In the rows, 128 means zero.
Each name stands for a flat space through zero: a line, a plane or more. A row that begins with a name and a colon came from that space; any other row is followed by the name of the space it lies nearest, among the names in its block.
bep-deba: [147 181 119 138 103 112 121 207  80  63 116 156 111  68 168 107 193 129
 127  83 152 118 128 131 186 166 107]
tet-selun: [124 156 110 150 131 125 168 116 180 133 131  87 128 134 125 113 125 112
 110 113 134 115 125 130 138 131 131]
gafot-sadeb: [125 138 138 140 121 153 145 119  92 107 137 135 138 124 167  97 166  94
 111 136 147  92 153 148 152 137 113]
tose-nivim: [113 137 146 137 101 107 134 154  99 142 121 137 104 135 112  90 116 129
 150 132 143 120  96 108 137 143 127]
tose-nivim: [125 126  70 163 165  73 151  61 214 140 157  43 128 125 130 179 104 142
 117 101  95 157 154 117 122 127 135]
tose-nivim: [135 114 154 101 149 138  87 129  88 135 131 185 127 125 104 162 128 143
 140 144 174 120 145 141  49 111 137]
bep-deba: [126 165 104 152 140 104 119 145 162 120 133 116 128  92 133 140 141 134
 124 101 145 136 139 129 117 139 129]
bep-deba: [143 159 131 132  83 114 161 186  69  79 112 134  97 113 154  78 168 120
 131  98 134 106 102 117 214 164 108]
bep-deba: [109 131 126 152 100 101  96 166  91 119 127 135 126  95 162  99 141 134
 150 127  97 153 118 108 183 156 111]
tet-selun: [124 156 109 157 125  83 176 116 151 132 138  83  98 134 114 114 119 125
 128 101 149 112 117 113 136 145 130]
tose-nivim: [114 130 145 134 120  94 105 148  94 148 129 153 105 122 104 121 113 145
 159 133 156 131 112 110  96 137 132]
noz-buku: [119 126 151 107 123 160 137 138 181 178 104 133 132 168  66 111  76 129
 132 150 134 130  84 122  86 102 152]
tose-nivim: [140 115 168  91 137 157 121 125  81 136 124 183 120 152  94 139 125 128
 133 149 186  94 132 144  58 108 138]
gafot-sadeb: [111 125 161 100 114 176 108 169 184 188  90 155 144 160  61 102  70 134
 140 160 121 147  68 120  86  98 155]
gafot-sadeb: [104 112 184 115  95 162 128 144  74 163 114 171 124 165 105  66 108 108
 147 174 150 100  95 124 116 123 130]
tet-selun: [121 144 110 166 119  14 199  93 117 147 151  65  48 156  81 121  90 148
 159  92 168 107  99  82 119 158 134]
bep-deba: [134 160 138 131 155 168  97 136 104  99 140 178 157  85 162 140 188 104
 103 129 194  92 186 174  78 124 121]
fepu-folop: [114 102 112 140 112 126 128 116 149 135 126  90 144 135 155 112 113 126
 130 139  50 163 116 111 197 133 119]
fepu-folop: [118 160 136 159 118 142 164 117  90 106 144 126 129 120 170  78 175  82
 108 128 173  71 156 149 150 148 110]
noz-buku: [ 96 136 124 173 104  74 106 147  91 134 141 120 113  98 156  94 132 132
 157 127 114 145 121 101 167 163 113]
fepu-folop: [124 165 144 122 102 140 139 191 160 147  96 141 117 134  84  87 108 129
 136 120 147 125  73 116 126 130 141]
tet-selun: [139 150 113 121 117 169 144 161 187 114 103 111 151 123 137 110 136 116
 103 115  94 139 109 136 177 124 129]
gafot-sadeb: [140 149 132 107 127 198 137 157 178 120 103 139 161 130 127 113 141 107
  97 130 124 119 120 153 136 110 134]
fepu-folop: [112 157 139 153 122 114 147 130 113 138 137 130 113 127 122  95 135 111
 131 127 178  94 128 129 108 141 127]
tose-nivim: [107 128 153 137  90 133 179 128 120 159 117 109 109 175 105  58  99 105
 137 147 129 102  82 110 157 134 130]
fepu-folop: [113 102 139 157 117  62 164  68  29 126 167 109  82 151 147 110 132 120
 152 136 155  90 147 110 139 155 111]
fepu-folop: [125 173 144 128 108 148 143 184 153 138 102 145 122 127  97  85 125 118
 126 119 164 110  90 128 121 131 137]
tet-selun: [112 118 147 127 118 106 121 133 116 162 125 138 108 146  91 116  93 141
 155 142 140 133 100 108  99 127 138]
noz-buku: [101 168 130 152  97 145 117 192 176 148 103 125 145 108 128  68 121 115
 131 129 109 145  88 117 165 140 129]
noz-buku: [155 100 124  90 133 113 129 126 126 123 117 130 108 148  94 171 103 163
 140 117 109 149 109 114 119 116 138]
tet-selun: [107  75 160 118 160 140  85  62  84 169 156 164 144 151 119 158 107 127
 142 183 153 119 169 142  36 101 135]
gafot-sadeb: [125 161 128 136 127 151  86 180 128 108 119 164 152  78 156 120 165 122
 121 121 140 134 141 144 131 136 121]
tet-selun: [114 156 124 161 134  97 134 121 115 129 147 123 115 109 136 117 143 119
 131 118 172 106 146 129 107 145 124]
noz-buku: [ 73 173 130 200 106  95 123 146 127 157 144 113 127  98 152  56 135 100
 142 135 153 116 125 115 142 162 118]
bep-deba: [116 102 154 121 130 162 126  95  99 144 136 145 145 152 136 114 127 106
 124 165 135 107 144 143 110 114 126]
fepu-folop: [124 141 139 135  77 153 178 158 102 107 110 113 124 144 159  49 148  94
 118 129 102 104  95 122 230 150 110]
tose-nivim: [149 117 126 104 147 175 150  97 148 113 128 124 149 147 135 148 140 112
  97 133 127 110 151 155 121 106 130]
gafot-sadeb: [126 155  76 167 162  86 106 115 187 114 151  89 141  75 157 174 145 141
 117  93 116 159 168 130 122 139 125]
fepu-folop: [117 137 129 144 120 126 139 126 125 131 132 119 128 128 138 105 133 115
 127 130 131 118 128 127 142 136 123]
noz-buku: [180 157  87 120 164 111 164 108 135  59 144 109 115 101 150 191 181 133
  93  70 165 102 178 155 124 133 122]
bep-deba: [ 82 157 129 194  97 101 128 141  95 133 145 113 129  98 181  53 154  96
 138 135 129 115 133 117 184 168 105]
gafot-sadeb: [ 32 137 165 197 122 131 102  98 170 244 147 120 154 147 102  46  69  90
 152 199 156 120 115 116  55 123 142]
tet-selun: [103 128 160 125 126 166  74 156 118 156 120 180 156 116 124 109 125 120
 138 163 144 132 128 139  86 117 132]
noz-buku: [161 131 124  95 157 172 155 104 159 110 124 131 141 146 115 164 140 119
  94 120 153 102 150 160  93 101 138]
tose-nivim: [123 127 161 117 123 108 124 138  79 150 127 166  95 145  84 122 109 140
 155 138 186 106 110 118  69 128 138]
bep-deba: [105  47 174 100 119 174  78  95  56 158 131 173 158 162 145 118 108 121
 147 202  84 141 136 131 124 106 122]
noz-buku: [ 95 148 145 149 108 167 116 157 155 156 115 135 157 123 136  69 125 100
 124 153 120 127 110 132 143 129 127]
gafot-sadeb: [112  88 161 121 110 119 165  85  87 167 134 120 101 192  95  97  85 120
 148 163 134 104 102 109 118 122 133]
[158 136 150  90 116 189 140 161  89  85 107 171 138 130 144 115 170 109
 106 127 148  95 131 156 150 122 120]	tose-nivim
[ 89 113 124 179 113  72 148  83 102 156 157  83 109 140 147  91 110 117
 149 143 112 125 129 101 157 152 117]	fepu-folop
[148 130 119 108 124 159 120 155 140  99 111 136 146 114 146 137 148 130
 113 118  98 143 127 138 165 124 123]	noz-buku
[127  87 140 105 125 115 139 101 130 163 123 117 110 176  82 140  75 148
 148 146 107 142  97 106 109 112 142]	tet-selun
[134 106 151 106 112 154 144 122  85 122 122 144 125 156 130 109 131 116
 127 146 126 108 120 132 146 123 123]	bep-deba
[ 94 144  92 188 114  41 119 137 162 150 141  72 107  98 135 114 102 150
 158 106  87 175 106  83 169 162 123]	tose-nivim
[167 147 124  99 132 139 172 140 137  98 114 128 108 142 104 144 139 131
 110  97 158 102 118 138 124 122 135]	bep-deba
[ 87 162 142 171  92  91 157 153 138 173 123 106  99 141  97  52  95 116
 153 132 152 114  77  96 137 152 132]	fepu-folop
[101 223 109 197 112  90 172 168 182 136 131  89 108  95 125  63 143 101
 121  88 188  96 111 120 137 164 128]	tet-selun
[107 114  93 160 145 107 133  78 201 156 145  63 147 133 139 142  99 127
 121 132  74 161 139 118 142 123 131]	tose-nivim
[115 158 111 161 141 111 153 108 176 143 141  93 127 124 122 121 124 115
 117 116 152 115 137 130 108 132 133]	bep-deba
[121 134 154 132 116 161 120 137  60 106 133 167 141 116 169  92 173  97
 120 146 157  91 153 150 141 137 111]	bep-deba
[119 113 182 101 125 142  91 146  61 156 122 202 116 143  88 122 113 136
 156 162 186 108 117 130  51 116 138]	tose-nivim
[107 116 118 147 139 104  96 114 148 154 139 117 136 117 128 143 107 141
 142 138 108 158 135 117 109 127 131]	tose-nivim
[112 107  99 145 163 118  65 100 175 143 146 115 167  93 153 181 121 146
 128 137  81 182 167 131 105 117 129]	tose-nivim
[144  65 172  73  99 174 173  99  64 133 112 142 115 209 108 102 103 116
 131 168 104 100  97 125 158 108 128]	bep-deba
[100 143 125 170 159 119 150  61 156 161 164 100 136 137 127 124 124  98
 114 142 181  90 169 145  63 123 134]	tet-selun
[128 125 103 137 167 157  94  96 171 118 145 122 176  97 169 169 153 118
  99 132 110 143 185 159 110 113 125]	fepu-folop
[135 176 125 145 126 132 129 162 104  89 131 148 128  87 160 112 182 111
 114 104 174  99 150 147 138 148 115]	bep-deba
[ 80 119 115 172 114  96  65 147 151 163 133 113 150  92 155 108 107 140
 156 146  62 191 117 100 161 144 121]	tose-nivim
[143 109 129 129 117  58 107 135   4  80 148 155  83  99 161 151 164 156
 161 108 141 127 148 110 154 162 105]	gafot-sadeb
[134  81 137  97 125 134 157  90 145 158 119 105 118 190  86 138  75 140
 135 148  93 138  97 112 125 105 142]	bep-deba
[137 124 139 104 138 175 138 120 157 138 117 137 146 151 109 132 120 117
 110 141 135 116 126 146 102 104 139]	noz-buku
[148 128 132 107 120 153  72 182  66  73 117 186 147  77 180 141 185 136
 126 121 114 143 150 144 165 138 108]	tet-selun
[133 121 145 107 141 145  49 165  83 114 124 199 147  86 140 160 153 147
 140 139 144 146 151 143  87 122 125]	tose-nivim

Each name stands for a flat space through zero: a line, a plane or more. A row that begins with a name and a colon came from that space; any other row is followed by the name of the space it lies nearest, among the names in its block.
kuv-giva: [134 125  80 117 139 132 112 117 109 108 161 166 131 138 132 141  92 117
 106 130  37 179 100 128 105 165 131]
mizo-kina: [130 116 147 136 138 144 134 143 125  99 126 115 122 153 115 176 140 107
 127  99  81  95 121 119 163 113 132]
rigan-lamaf: [154  95  80 109 130 119 128 115  89 110 153 133  89 125 145 129 102 149
 114 106  19 180 130 125 111 152 139]
mizo-kina: [105 131 185 139 113 136 146 142 144 129 167 114 151 102  96 112 133 140
 137 107 181  72 152 117 145 145 136]
kuv-giva: [136 107 146 109 140 111 160 102  99 127 148  78 139  96 143  81 147 220
 104  91 157 143 183 111  97 142 125]
zom-tibon: [152 125 121 126 138 115 136 133 179 127 116 119 122 126 102 144  96 160
 133 124 122 120 107 155 145  99 142]
kuv-giva: [ 87 145 143 143 119 125 111 135 173 124 176 167 139  86 139 111 184 124
 138 129 131 137 137  96 116 171 152]
mabo-zev: [148  67 158 119 139 134 154 131  52 124 194  83 155 155 107  91 126 130
  84 182 149  78 134 131 181 169  92]
rigan-lamaf: [119 158  77 100 140 146 126 124 114 126 120 143 172 137 166 121 113 135
 110 163 146 190 110 133  96 142 118]
mizo-kina: [166 138 139 140 188 126 187 122 193  54 112 107 122 126 102 153 179 171
  97  59 115  79 129 156 150 102 146]
mizo-kina: [122 147 105 116 114 141 124 133 122 144 122 133 149 129 130 118  88 129
 139 160 168 141 116 143 124 129 119]
kuv-giva: [121 155 140 154 143 142 112  84  81 117  95 124 139 139 116 127 145 131
 134 113 175  97 144 121 112 124  75]
mizo-kina: [ 94 148 123 167 136 124  65 101 159 129 136 165 132 104 136 127 201 142
 161 172 153 130 116  97 139 146 103]
mizo-kina: [121 133 153 174 156 108 103  87 134  95 171 193 115 123  94 125 171  80
  98  89  56 111 125 108  92 181 123]
rigan-lamaf: [162  94 128 146 125 110 152 127 145  98 151 119  56  97 105 113 153 150
 143  95  88  83 148 145 165 133 147]
rigan-lamaf: [ 93 128 163 142  65 141 116 149 118 150 166 135 101  86 103 117  97 115
 185  96 138  90 161 107 138 149 146]
rigan-lamaf: [147  97 115 142 104  68  89 118 184 183 113 138  57  88 132  97 136 161
 168 163 122 154 127 135 129 103 148]
zom-tibon: [117 125 132 111  91  85 123 144 157 198 103 140 102  99 180  75 148 107
 135 155 168 187 151 121  76 115 165]
zom-tibon: [117 149 123 146 117 125  63 104 122 178 102 156 157 153  93 142  55 107
 151 186 164 133  84 137 119 112  85]
mabo-zev: [137 111 131 115  94 118 153 153 110 146 102 115  72 121 160 113 140  92
 141 105 117 135 161 130 120 109 157]
rigan-lamaf: [134 106 146 126 133  90  96 100 123 171 100 110 123 135 133 133 114 163
 122 117 105 168 135 106  92  99 122]
zom-tibon: [117 159  70 106 101 147 146 166 145 129 107 156 108 110 191 102 160  84
 150 173 167 165 126 148 127 131 154]
mabo-zev: [ 99 180  91 128 138 155 104 107 100 104  88 164 139 139 175 160 155 100
 130  94  94 185 130 100  71 132 117]
rigan-lamaf: [129 122 101 147 145 106  79 110 193 140  97 111 110  99 151 137 199 220
 177 184 164 143 115 115 173  90 114]
rigan-lamaf: [169 157  77  86 144 139 224 145 125  92 128 141 139 130 144  70  96  98
  66 121 164 144 130 200  88 152 153]
mabo-zev: [122 167 126 153 185 133 100  72 137 103  98 133 181 142 115 144 164 175
 112 134 174 124 112 121 111 121  75]
kuv-giva: [138 133  98 135 149 139 102  87  60 112 139 159 146 164 109 133  84  99
  98 139  81 145 103 134 101 162  83]
zom-tibon: [139 117 116 131 147 146 120 126 101 111 131 121 145 164 116 151 120 116
 118 164 118 108  99 137 167 128  98]
mizo-kina: [127 126 120 138 138 100 107 109 144 134 126 157 108 117 148 115 167 119
 118 128  95 164 130 114  94 139 136]
zom-tibon: [132 139 159 143 135 101 126 119 174 140 112 146 123 126 101 136 116 112
 118  88 115 123 124 133  94 110 147]
zom-tibon: [153  99 104 104 125 117 155 147 117 134 142 122 111 134 149  99 124 112
 104 162 115 147 124 149 137 138 143]
mabo-zev: [ 79 151 134 138 111 158 101 116  77 128 133 131 147 112 163 116 181 127
 155 137 175 131 160  83 119 155  98]
kuv-giva: [145 111 106 119 113 139 136 120  63 126 132 113 105 132 129 111  96 130
 135 132 122 123 142 139 135 139 108]
rigan-lamaf: [122 161 124 120 140 148 157 120 113 108 129 130 164 126 129 108 126 131
 108 116 178 123 139 139 103 145 117]
mabo-zev: [117  90 180 143 117 116 120 128 109 143 155 102 117 119 120 115 165 135
 134 127 136  92 156  98 152 136 122]
mizo-kina: [150 125  95 148 135 119 120 114 125 117  86 133  70 125 154 112 197 115
 150 163 150 114 131 145 154 110 108]
kuv-giva: [138 109 144 107 107 101 121 129 105 170  74 110  93 149 143 161  73 111
 125  59  51 180 146 111  70  78 154]
kuv-giva: [119 102 137 128 188 133 130 111 141  72 188 102 173 119 145 142 222 214
  90 126  91 136 132  83 157 165 121]
mabo-zev: [122 126 143 131 112 135 146 122  88 139 126  98 124 108 143  73 167 143
 142 154 228  93 169 128 141 137 102]
rigan-lamaf: [108 123 199 134 101 100 109 112 113 191 108 107 137 122 106 119  86 135
 135  84 158 125 162 100  76 104 127]
zom-tibon: [150 109 129 122 149 120 137 144 189 119 123  95 135 132 109 163 120 187
 132 133 117 115 103 142 177  90 144]
mabo-zev: [125 119 157 139 130 121 136 109  89 126 115 107 110 121 145 103 186 130
 124 106 155 109 171 108 116 129 111]
kuv-giva: [134 102 120 123 125 131 130 115  67 127 194 138 142 130 116  82 106 118
 100 169 124 124 129 132 130 191 103]
mizo-kina: [144 116 109 124 184 134 119 111 159  85 107  83 150 143 134 195 159 230
 124 108  80 143 108 112 165  89 117]
mabo-zev: [ 91 144 129 141 137 145  78 117 127 116 139 153 156 137 134 178 143 125
 137 116  73 154 111  83 119 141 119]
mizo-kina: [142  76 159 105  75 103 161 161  72 176 121  98  64 128 158  84 123  70
 126 117 120 129 177 127 117 119 158]
rigan-lamaf: [132 145  83 125 117 139 144 149 170 113 136 143 110  95 144 103 150 140
 156 169 170 124 120 157 161 137 143]
mabo-zev: [168 117  67  97 118 152 188 154 115  90 161 114 106 113 122 101  78 153
 128 140 125 115 124 183 168 149 143]
mizo-kina: [103 150 130 135 120 120 103 107 140 151 159 157 161  98 120  91 114 150
 132 152 173 147 129 118  94 164 119]
zom-tibon: [143 137 106 131 131 147 140 115 114  95 151 132 128 120  88 134  72 156
 134 100 108 105 122 151 136 146 118]
kuv-giva: [129 144 124 140 133 142 119 142 156 116  72 120 113 148 130 181 145 114
 157 120 128 107 110 134 161  76 128]
kuv-giva: [122  96 183 120 130 100 140 142 148 156 152 102 148 124 129 110 150 140
 101 129 141 126 144 107 125 128 149]
zom-tibon: [158 143 107 145 152 155 137 101 121  73 141 128 133 137  52 164  51 167
 135  86  96  74 103 166 157 131 101]
mabo-zev: [123  96 184 135 124  98 115 130 120 161 136 127 124 146 121 129 138  86
 104 118  96 126 135 103 111 126 137]
[105 172 112 138 137 146 106 108 132 127 105 137 162 120 138 124 145 151
 147 153 199 133 124 124 119 126  97]	mabo-zev
[143 116 109 119 118 114 122 129 144 154 100 100 110 115 140 117 120 179
 155 158 164 140 129 140 146  95 126]	zom-tibon
[125 100 149 120 110 117 130 137 105 149 152 118 120 124 132 111 123 119
 121 128 113 133 145 114 123 141 138]	kuv-giva
[157  79 134 106 118  83 144 131 136 168 134  90 101 110 139  89 115 179
 118 139 128 154 147 135 123 114 149]	zom-tibon
[167  95 108 125 131 112 112 105  84 155 122 112 121 157  99 113  62 138
 119 181 130 123 104 159 145 120  89]	zom-tibon
[115 155 129 112 121 149 138 136 128 132 154 141 185 133  98 131  46 126
 114 121 145 133 111 141 105 148 131]	mizo-kina
[106 114 126 106 121 123  98 145 142 157 121 112 148 134 164 163 126 156
 136 137  90 189 119  90 122 107 146]	mizo-kina
[136  90 128 112 129 126 142 128  93 120 168 100 125 121 139 110 137 163
 112 129 103 136 147 114 140 153 128]	kuv-giva
[148 123  97 120 136 136 139 134 127 101 100 115  95 136 145 159 136 139
 137 102  80 138 127 135 143 103 137]	mabo-zev
[133 130 113 114 161 125 118 108 118 128 100 110 161 151 151 146 136 164
 104 137 123 170 117 117 109 110 109]	rigan-lamaf
[104 163 147 155 134 148 123 132 169 105 145 154 154 116  98 138 149 114
 142 128 167  82 116 129 147 142 125]	mizo-kina
[142 156 100 125 174 107 138 104 203 105 112 138 147 105 138 122 159 197
 107 116 140 166 117 141  97 119 141]	mizo-kina
[116 117 154 127 112  97  80 120 174 193 144 124 163 115  85 135  42 186
 146 149 138 151 103 118 115 112 132]	zom-tibon
[105 150 156 163 149 126  86  98 128 135 122 157 162 145 111 132 162  98
 120 155 162 108 112 110 118 138  90]	rigan-lamaf
[132 128 101 106 117 156 159 137  62 120 147 116 143 134 148  86 118 114
 115 167 176 123 140 146 138 160 106]	mabo-zev
[ 86 179 107 137 103 164 111 124 101 119 117 159 132 107 157 121 151 102
 165 123 168 136 147 110 106 149 114]	zom-tibon
[ 80 144 157 157 128 131  92  85  88 119 169 157 142  96 138 103 190 133
 129  97 127 134 169  68  81 187 104]	kuv-giva
[146  89 100 134 164 170 129 115  53  62 160  87 132 159 130 153 176 164
 123 166 100  83 120 120 219 151  72]	kuv-giva
[ 92 155 150 147 120 137  96 117 136 147 124 137 158 117 123 126 143 133
 153 146 190 115 131 107 124 130 107]	rigan-lamaf
[147 137 130 165 170 142 130  91 114  64 146 147 126 143  75 147 141 120
 110  98  95  67 114 143 148 152  94]	mizo-kina
[152 114 143 112 128 109 167 126  75 151 101 114 120 154 148  78 132  73
  81 138 167 129 152 149  92 125 119]	mabo-zev
[125 150 135 132 140 121 143 154 204 118  96 143 123 129 141 153 172  99
 126 114 127 129 114 135 130  97 166]	zom-tibon
[162 139 144 124 178 117 192 113 172  74 143 121 148 122  87 127 116 169
  71  47 105 107 133 158  99 133 152]	mizo-kina
[101 136 176 147 125 116  97 104 151 147 123 112 143 103 105 145 128 187
 153  79 142 120 150  90 108 111 124]	zom-tibon
[103 109 156 114  92 157 121 201 155 149 117  91 135 151 135 197 115 104
 172 146 120 104 108 110 206  79 157]	rigan-lamaf

Rows lie near named flat spaces through zero. A row that begins with a name and a colon came from that space; any other row is followed by the name of its block's space that it lies nearest.
viri_vinob: [132 172 126  97 126 102 114  79 160 172 111  46  72 131 197 133 150 111
 123 133 100 148 153  89 185  49 103]
viri_vinob: [131 191 144 161  99 115 132 125  79 104  55 146 101 133 133 107 119 120
  82 158 116 127 173 116 133 146 162]
pemum_sel: [127 133 143 191 161 176 107 104 117 145 130 158 115 127 105 168 168 104
  94 135 150  96 122 211  37 179  77]
lol_gaf: [183 102  78 150 111  57 145 129 127  74 114  89 103 126  97 186 159 157
  82  58 146 120 120 151 149  41 149]
pemum_sel: [137 170 119 177 108 114 132 109  70 112  79 116  61 123 111 144 154 114
  44  85 107  88 145 184  91 137 133]
lol_gaf: [ 89 153 153 154 127 126 154 130 128 124 118 197 173 120  66 133 146 117
 123 191 123 123 113 163 103 209 129]
viri_vinob: [100 172 122 145 146 170 111 115 100 139  77 157 117 168 137 145 142 103
 109 136 128 109 167 129 124 119 130]
ruguk_daz: [130 103 118 162  95 150 132 142 117 153 138 140 153  87 145 116  80 162
 138 101 130 139 162 112  74 131 159]
ruguk_daz: [211 113 135 113 155 112  88 135 136  79  94  84  72 170 164 142 129 117
 106  75 178 151 122 113 130  24 119]
ruguk_daz: [176 147 148 183  86  93 135 121  89 110 135  95  86  64 149 103 128 143
  86 166 119 120 153 147 115 205 123]
lol_gaf: [135 161 184 119 139 109 117 131 148 123 127 141 112  92 143 136 141  79
 128 152 157 172 129 113  93 170 115]
pemum_sel: [101 110 146 118 119 140 137 124 148 135 131 142 148 118 104 102  93 135
 133 139 125 152  90 119 103 136 140]
lol_gaf: [150 132 120 110 133 110 121 133 133 147 165  93 118 114 176 135 151 125
 158 128 121 121 158 114 166 132 105]
pemum_sel: [ 91 164 185 108 120 107 156 151 147 156 154 185 183  91 111  97 132 103
 176 200 104 148 129 125 116 237 122]
lol_gaf: [110 122 100 143  96 154 133 109 108 160 126 100 127 127 152  90  92 169
 127 138  88 109 149 112 151 117 142]
ruguk_daz: [158 155 134 185  61 111 141 141  89 133  76 135 130  91 158  91  73 169
 105 130 112 145 202  97  96 121 185]
pemum_sel: [117 134 138 129  97 106 153 135 135 134 111 145 155 117 108 101 100 148
 132 141 106 144 126 117 124 127 157]
lol_gaf: [ 69 166 106 120 120 154 119  81 136 169  98 101 103 123 166 145 123 113
 113 133 114 147 160  74 156  82 144]
lol_gaf: [ 62 138 137 139 122 158 143 100 136 138  95 166 146 137  73 117 108 124
 102 155 114 135  89 140  98 141 145]
ruguk_daz: [ 84  90 104 146 106 162 141 114 103  98 116 138 124 123  69 108  81 154
  81 108 126 121  73 136 105 138 169]
viri_vinob: [132 108 120 123 154 139 133 153 131 132 135 168 169 175  91 137 146 134
 154 107 122  93 113 178 111 121 110]
lol_gaf: [194 137 130 147 129 101 115 171  98  85 112 142 122 126 156 150 138 125
 129 105 168 132 185 114 125 122 146]
pemum_sel: [200 104 140 148 154 141  94 126 123 104 133  99  96 154 153 122 136 135
 118 135 158 115 119 157 117 114  86]
viri_vinob: [153 144 156  83 137  90 140 157 128 141 159 121 131 146 134  90 155 115
 167 134  84  98 119 162 156 169  89]
ruguk_daz: [113  73  84 140 113 140 153 151 102 115 159 148 161 130  73 124 111 170
 128  80 111  85  99 168 116 145 150]
pemum_sel: [234 142 175 124 117  73 118 157 141 129 107  99 119 144 182  83 118 144
 154 135 122 146 163 126 124  81 107]
pemum_sel: [137 152 169 134 106 114 132 127 141 160  91 134 116 116 131 104 103 119
 114  95 108 152 132 141  52 100 133]
viri_vinob: [124 104 144  77 134 121 123 143 120 112 195  92  90  86 140 103 123 100
 137 100 128 130  84 120 136 198 114]
ruguk_daz: [171  94 107 145 138 140 114 176 103 107 166 148 153 114 155 151 127 143
 162 102 170 117 174 118 121 151 136]
pemum_sel: [179 121 143 127 146 138 106 153 127 115 143 132 150 148 175 106 124 141
 175 189 153 131 162 102 168 147 108]
viri_vinob: [128 146 152 141 134 155 119 160 115 142 105 188 159 136 138 125 111 114
 150 120 142 136 170 123  73 144 142]
pemum_sel: [109 125  95 143 143 134 129 110 143 156 132 128 129 130 114 191 166 120
 118  78 131 112 136 159 101  85 115]
lol_gaf: [106 174 128 122 132  85 145 126 145 137 130 145 141 104 125 181 183  95
 137 147 129 139 160 119 153 146 127]
lol_gaf: [130 109 111 156 106 177 112 107  99 131  99 102 103 141 150  85  70 165
  99 124 120 122 133 111 119  95 148]
viri_vinob: [137  86 100 149 123 128 132 124 156 119 126 131 158 127 109 159 113 162
 129 108 157 149 119 118 114  64 148]
pemum_sel: [ 70 116  85 133 126 160 140 127 128 136 137 164 182 129 114 151 119 148
 153 153 134 127 149  91 166 134 162]
viri_vinob: [170 117 139  97 123  82 139 176 131 106 159 130 153 119 142 110 128 137
 174 132 131 135 140 109 164 148 133]
ruguk_daz: [103 114 126 154 129 165 118 115 106  96 136 138 116 100 115 131 112 123
  99 161 161 136 110 114 119 188 141]
viri_vinob: [120 174 149  87 142 130 113 147  80 111 124 123  77 138 158 104 144  75
 122 116 113 106 144 118 157 187 123]
ruguk_daz: [148 138 111 142 131  97 147 123 151 172 138 125 160 152 121 150 176 150
 154 134  90  90 150 182 141  98  89]
ruguk_daz: [ 65 109 112 129 136 173 134 143  90  88 160 177 152 106  89 130 116 118
 127 162 152 117 107 111 146 238 158]
ruguk_daz: [135 136 132  97 134 101 141 173 119 140 181 145 156 112 144 128 156 115
 184 125 112 107 157 132 154 191 115]
lol_gaf: [169  77 107 170 172 176  92  85 121  96 160  81  91 163 122 140 159 149
  95 178 160  83  76 188 149 143  57]
viri_vinob: [116 108 131  99 114 108 133 107 117 100 191  59  68  66 132 101 127 117
 102 142 118 130  69 117 171 207 116]
[185  93 148 119 126  88 127 132 148 108 164  82  99 102 127 117 131 135
 120 105 137 138  82 154 110 126 101]	lol_gaf
[134 121 125 134 169 153 102 104 165 145 135 123 133 150 143 172 160 115
 141 147 161 136 128 133 126  91  89]	ruguk_daz
[146 162 152 103 114  99 125 147 102 110 113 112  89 114 160 102 120 103
 120 115 120 140 150  98 143 146 144]	viri_vinob
[114 118 167 104 169 179 110 153 130 134 148 179 159 161 119  98 119 103
 169 157 139 121 103 143 100 188 100]	lol_gaf
[112 124 127 153 132 142 127 101 131 131 145 122 122 110 114 139 144 128
 110 165 131 120 109 150 123 168 107]	ruguk_daz
[142  59 105 114 121 108 137 151 139  78 213 108 154  70 125 135 115 157
 160 154 171 151  98  84 183 183 144]	viri_vinob
[185  83 113 154  92 108 143 133 108 139 189  72 128 101 146  71 113 196
 142 153  84  84 123 167 153 173  99]	lol_gaf
[124 145 168  98 103  95 149 149 130 119 131 138 143 109 125  70 101 127
 149 171 105 151 116 101 149 180 145]	pemum_sel
[171 135 177 130 109  92 144 157 118  95 137 144 155 121 122  58 111 149
 151 226 117 133 118 129 160 215 122]	pemum_sel
[127 152  98 174 106 111 138  71 151 143  82  98 131 139 134 150 143 166
 101 195 116 136 154 114 180  59 130]	viri_vinob
[167 137 157 116 107  67 158 138 137 139 108 115 120 153  88  84 134 141
 115  93  67 103  88 203  97 101 107]	viri_vinob
[122  81 119 132 115 138 124 135 133  97 182 117 135  56 141 137  95 140
 137 143 179 171 117  69 134 175 157]	viri_vinob
[146 114 117  96 121 100 132 150 137 121 125 112 122 132 134 133 116 130
 136  55 128 141 127 111 127  65 150]	lol_gaf
[119 175 162 112  98  95 140 129  95  95  98 118  85 105 129  81 113 104
  93 158 107 142 122 103 154 184 154]	ruguk_daz
[234 147 164 144 148 108 100 164 111 109 135 122 130 152 197 102 152 134
 170 200 149 115 190 130 164 162  82]	pemum_sel
[113 162 154 115 113 119 131 129 124 150 104 132 109 113 139 113 115 103
 118 101 109 144 141 119  93 127 141]	pemum_sel
[116 146 123 147 123 166 112 116 105 142 110 128 121 131 164 115 111 132
 126 158 127 125 168 101 138 138 135]	lol_gaf
[101 166 149 114 116 111 142 122 126 141 123 133 126 114 128 108 135 110
 129 164 100 132 132 120 147 170 129]	ruguk_daz
[149 157 136 161 124 125 122 140 120 146 136 147 151 101 173 144 146 128
 156 177 141 132 203 110 133 169 121]	ruguk_daz
[116  66  71 116 144 145 114 114 144  88 166  92 119 111 130 181 125 140
 123  98 184 150 101  79 173  83 149]	viri_vinob
